Below is a small trained network, with its code and all its weights. Each question gives an input and a class and asks what happens when units are switched off, that is, made to give their printed mean instead of their output.

import numpy as np


def w(rows, s, z=0):
    codes = np.array(rows[::2]) - 128.0
    scale = np.full(codes.shape[1], s)
    scale[-1] = z or s
    return codes * scale


def norm(h):
    return h / np.sqrt((h * h).mean(-1, keepdims=True) + 1e-5)


def f(y):
    return np.maximum(y, 0)


def log_softmax(a):
    a = a - a.max(-1, keepdims=True)
    return a - np.log(np.exp(a).sum(-1, keepdims=True))


def net(x, mask):
    res = np.array(x, float).reshape(1, 4) / 4 @ E
    u = 0
    for l in range(2):
        y = f(norm(res) @ A[l][:, :-1].T + A[l][:, -1])
        res = res + np.where(mask[u : u + 4], y, B[l][:, -1]) @ B[l][:, :-1]
        u += 4
    return log_softmax(norm(res)[-1] @ U[:, :-1].T + U[:, -1])


A, B = {}, {}
E = w([
[110,213,86,167,64,167,157,45,196,143,102,106],'x0',
[141,158,93,105,224,69,187,205,96,147,212,255],'x1',
[182,175,175,135,197,142,77,100,235,140,101,136],'x2',
[220,121,227,95,119,127,73,99,124,90,81,80],'x3',
],0.0047)
A[0] = w([
[162,173,168,113,121,176,128,42,199,150,103,92,137],'L0N0',
[217,231,117,123,132,118,160,128,174,159,182,166,34],'L0N1',
[108,138,44,197,135,108,180,113,244,172,128,188,98],'L0N2',
[112,130,148,140,153,62,132,201,61,97,253,208,4],'L0N3',
],0.0045,0.0034)
B[0] = w([
[197,172,117,151,52,67,151,211,158,110,138,107,253],'L0N0',
[77,131,212,101,101,143,83,55,97,144,175,185,193],'L0N1',
[74,78,73,172,254,192,135,93,114,95,49,95,241],'L0N2',
[213,125,93,112,37,48,152,105,128,159,90,109,235],'L0N3',
],0.0066,0.0045)
A[1] = w([
[183,104,90,63,140,39,212,219,51,144,185,186,31],'L1N0',
[119,91,58,58,123,50,145,242,60,159,149,167,74],'L1N1',
[74,192,172,80,198,84,173,29,129,168,198,254,4],'L1N2',
[129,32,161,78,88,76,141,137,12,105,182,93,133],'L1N3',
],0.0042,0.0036)
B[1] = w([
[139,68,121,135,103,42,169,149,154,147,64,193,248],'L1N0',
[206,79,130,119,167,136,199,114,136,170,38,77,239],'L1N1',
[145,174,141,121,69,119,34,26,1,119,196,163,178],'L1N2',
[81,129,144,94,151,173,153,173,138,129,223,146,254],'L1N3',
],0.0079,0.0042)
U = w([
[172,211,144,193,3,141,112,115,224,86,67,41,127],'0',
[121,177,151,88,69,137,178,147,106,79,162,184,2],'1',
[55,69,175,60,89,235,130,194,59,120,208,72,124],'2',
[50,136,90,145,63,159,105,88,111,159,107,100,9],'3',
[201,37,117,81,162,38,217,199,112,180,93,176,192],'4',
[223,165,230,86,201,98,34,235,195,100,154,141,125],'5',
[181,195,144,118,141,88,66,21,40,145,151,240,189],'6',
[34,152,33,186,233,214,165,101,133,139,97,145,196],'7',
],0.011,0.0032)

Each question gives the input, the list of numbers given to net, and the class t.
The units are the neurons (one row each of A and B). Each row of codes is followed by its name. A weight is (code - 128) times the scale printed after its matrix; where a second scale follows, it is the last column's (A, B and U).
mask holds one flag per neuron, layer by layer. A switched-off neuron (its flag False) gives its mean, the last column of its row in B, instead of its output. The means were averaged over made-up inputs and are rounded, as every weight is.
A unit's drop is (log p(t) with every unit on - log p(t) with that unit switched off) / (log p(t) with every unit on - log p(t) with every unit switched off).
The circuit of an input: a set's keep is (log p(t) with only the set's units on - log p(t) with every unit switched off) / (log p(t) with every unit on - log p(t) with every unit switched off). Starting from all 8 units, units are removed one at a time, each time the one whose removal leaves the highest keep (on an exact tie, the one counted first), for as long as the keep stays at least 0.8.
units of the circuit, in order: the units of the circuit, biggest drop first
most important unit: the unit with the biggest drop
top k neurons: the k neurons with the biggest drops, biggest first
k most important neurons of layer l: the k neurons of layer l with the biggest drops, biggest first
drop of u: that unit's drop, to one decimal
input [-4,-6,6,-8], class 7: units of the circuit, in order => [L0N2]
input [1,6,5,7], class 6: units of the circuit, in order => [L0N1; L1N2]
input [-2,-6,-3,4], class 2: units of the circuit, in order => [L1N3; L0N3]
input [-8,-4,-1,-1], class 2: 2 most important neurons of layer 1 => [L1N3; L1N0]
input [-4,-3,3,-1], class 5: 2 most important neurons of layer 1 => [L1N0; L1N1]
input [0,6,1,4], class 6: units of the circuit, in order => [L0N1; L1N2]
input [5,2,-8,4], class 2: units of the circuit, in order => [L0N0; L1N3]
input [-4,7,8,-4], class 6: top 2 neurons => [L1N2; L0N1]
input [-1,5,4,-7], class 6: top 3 neurons => [L1N2; L0N1; L0N0]
input [-4,-1,0,5], class 5: top 2 neurons => [L0N1; L1N2]
input [3,1,-1,3], class 0: top 2 neurons => [L0N0; L1N3]
input [7,7,5,-5], class 6: top 2 neurons => [L0N1; L1N2]
input [1,-7,-7,-4], class 2: 3 most important neurons of layer 0 => [L0N2; L0N3; L0N0]
input [-3,7,6,-4], class 6: most important unit => L1N2
input [7,-6,-7,-7], class 7: top 3 neurons => [L0N3; L0N2; L0N0]
input [1,5,7,-6], class 6: top 2 neurons => [L1N2; L0N1]
input [-6,-2,-2,7], class 2: top 2 neurons => [L1N3; L0N0]
input [0,8,8,-4], class 6: drop of L1N2 => 0.2
input [-2,-6,-3,0], class 2: drop of L1N3 => 0.1
input [1,1,1,-1], class 7: most important unit => L0N2
input [5,8,7,-2], class 6: drop of L1N2 => 0.9
input [4,2,-2,-2], class 7: drop of L0N0 => 0.0
